Below is a small trained network, with its code and all its weights. Each question gives an input and a class and asks what happens when units are switched off, that is, made to give their printed mean instead of their output.

import numpy as np


def w(rows, s, z=0):
    codes = np.array(rows[::2]) - 128.0
    scale = np.full(codes.shape[1], s)
    scale[-1] = z or s
    return codes * scale


def f(y):
    return np.maximum(y, 0)


def log_softmax(a):
    a = a - a.max(-1, keepdims=True)
    return a - np.log(np.exp(a).sum(-1, keepdims=True))


def net(x, mask):
    res = np.array(x, float).reshape(1, 7) / 4 @ E
    y = f(res @ A[0][:, :-1].T + A[0][:, -1])
    res = res + np.where(mask, y, B[0][:, -1]) @ B[0][:, :-1]
    return log_softmax(res[-1] @ U[:, :-1].T + U[:, -1])


A, B = {}, {}
E = w([
[130,128,127,130,128,127,127,130],'x0',
[112,179,50,218,99,185,170,235],'x1',
[64,142,72,196,176,38,104,68],'x2',
[47,226,192,92,61,71,163,146],'x3',
[128,129,132,129,124,131,129,128],'x4',
[131,127,127,128,130,131,127,126],'x5',
[205,192,133,126,221,107,254,95],'x6',
],0.0067)
A[0] = w([
[162,61,84,150,174,181,113,124,24],'neuron 1',
[156,87,181,28,179,82,101,42,115],'neuron 2',
[177,74,87,169,171,174,95,113,9],'neuron 3',
[107,188,52,220,128,196,187,197,70],'neuron 4',
[191,105,180,46,77,206,153,173,154],'neuron 5',
[179,64,86,171,194,170,103,127,23],'neuron 6',
[209,220,140,134,243,127,254,90,85],'neuron 7',
[71,145,84,197,179,39,94,80,150],'neuron 8',
[47,238,174,97,58,76,175,165,116],'neuron 9',
],0.0063,0.0015)
B[0] = w([
[180,191,136,69,157,88,102,76,189],'neuron 1',
[162,63,194,191,18,51,198,231,236],'neuron 2',
[187,174,143,67,145,80,93,63,190],'neuron 3',
[195,115,183,156,45,26,167,172,240],'neuron 4',
[65,78,45,84,201,207,215,109,222],'neuron 5',
[188,185,148,60,153,57,111,94,199],'neuron 6',
[72,90,193,231,99,254,13,120,253],'neuron 7',
[60,54,37,101,170,181,220,125,221],'neuron 8',
[209,236,129,42,198,120,74,49,252],'neuron 9',
],0.0061,0.006)
U = w([
[200,205,138,65,183,78,86,55,31],'0',
[176,90,169,188,33,37,216,201,46],'1',
[76,99,157,193,102,209,8,116,196],'2',
[122,120,124,136,148,123,134,129,253],'3',
[70,82,56,103,200,165,255,111,81],'4',
],0.0087,0.0031)

Each question gives the input, the list of numbers given to net, and the class t.
The units are the neurons (one row each of A and B). Each row of codes is followed by its name. A weight is (code - 128) times the scale printed after its matrix; where a second scale follows, it is the last column's (A, B and U).
mask holds one flag per neuron, in row order. A switched-off neuron (its flag False) gives its mean, the last column of its row in B, instead of its output. The means were averaged over made-up inputs and are rounded, as every weight is.
A unit's drop is (log p(t) with every unit on - log p(t) with that unit switched off) / (log p(t) with every unit on - log p(t) with every unit switched off).
The circuit of an input: a set's keep is (log p(t) with only the set's units on - log p(t) with every unit switched off) / (log p(t) with every unit on - log p(t) with every unit switched off). Starting from all 9 units, units are removed one at a time, each time the one whose removal leaves the highest keep (on an exact tie, the one counted first), for as long as the keep stays at least 0.8.
circuit, biggest first: the units of the circuit, biggest drop first
most important unit: the unit with the biggest drop
k most important neurons: the k neurons with the biggest drops, biggest first
drop when u is switched off: that unit's drop, to one decimal
input [8,-8,-4,4,0,-2,5], class 1: circuit, biggest first -> neuron 2
input [1,3,-7,-2,2,-4,0], class 4: 2 most important neurons -> neuron 5; neuron 2
input [3,5,-4,-3,4,-7,7], class 2: 2 most important neurons -> neuron 7; neuron 2
input [-4,-8,-5,6,4,0,-7], class 1: 2 most important neurons -> neuron 2; neuron 7
input [6,-1,8,1,-2,5,-4], class 4: 2 most important neurons -> neuron 8; neuron 7
input [4,5,8,-7,-8,-7,-7], class 4: 4 most important neurons -> neuron 8; neuron 9; neuron 7; neuron 2
input [6,-5,-6,4,5,-4,2], class 4: 2 most important neurons -> neuron 5; neuron 4
input [0,7,0,5,-4,-6,8], class 2: 2 most important neurons -> neuron 7; neuron 2
input [5,-4,2,0,-2,3,-1], class 1: circuit, biggest first -> neuron 2; neuron 9
input [-2,4,2,-5,-1,7,8], class 2: 2 most important neurons -> neuron 7; neuron 9
input [3,6,3,0,-5,-6,-6], class 1: 4 most important neurons -> neuron 4; neuron 7; neuron 5; neuron 9
input [0,2,-6,-5,-4,1,-3], class 4: 2 most important neurons -> neuron 5; neuron 9
input [3,1,5,-3,-7,4,-1], class 4: 2 most important neurons -> neuron 8; neuron 9
input [1,-1,8,-5,6,-7,-3], class 4: 4 most important neurons -> neuron 8; neuron 9; neuron 7; neuron 4
input [2,-2,-6,-5,6,2,-1], class 4: most important unit -> neuron 5
input [-6,4,-4,-7,-1,-1,-5], class 0: drop when neuron 3 is switched off -> 0.2
input [-7,1,-3,-8,8,8,3], class 0: drop when neuron 6 is switched off -> 0.2
input [-5,-1,-2,3,5,7,7], class 2: drop when neuron 7 is switched off -> 0.7
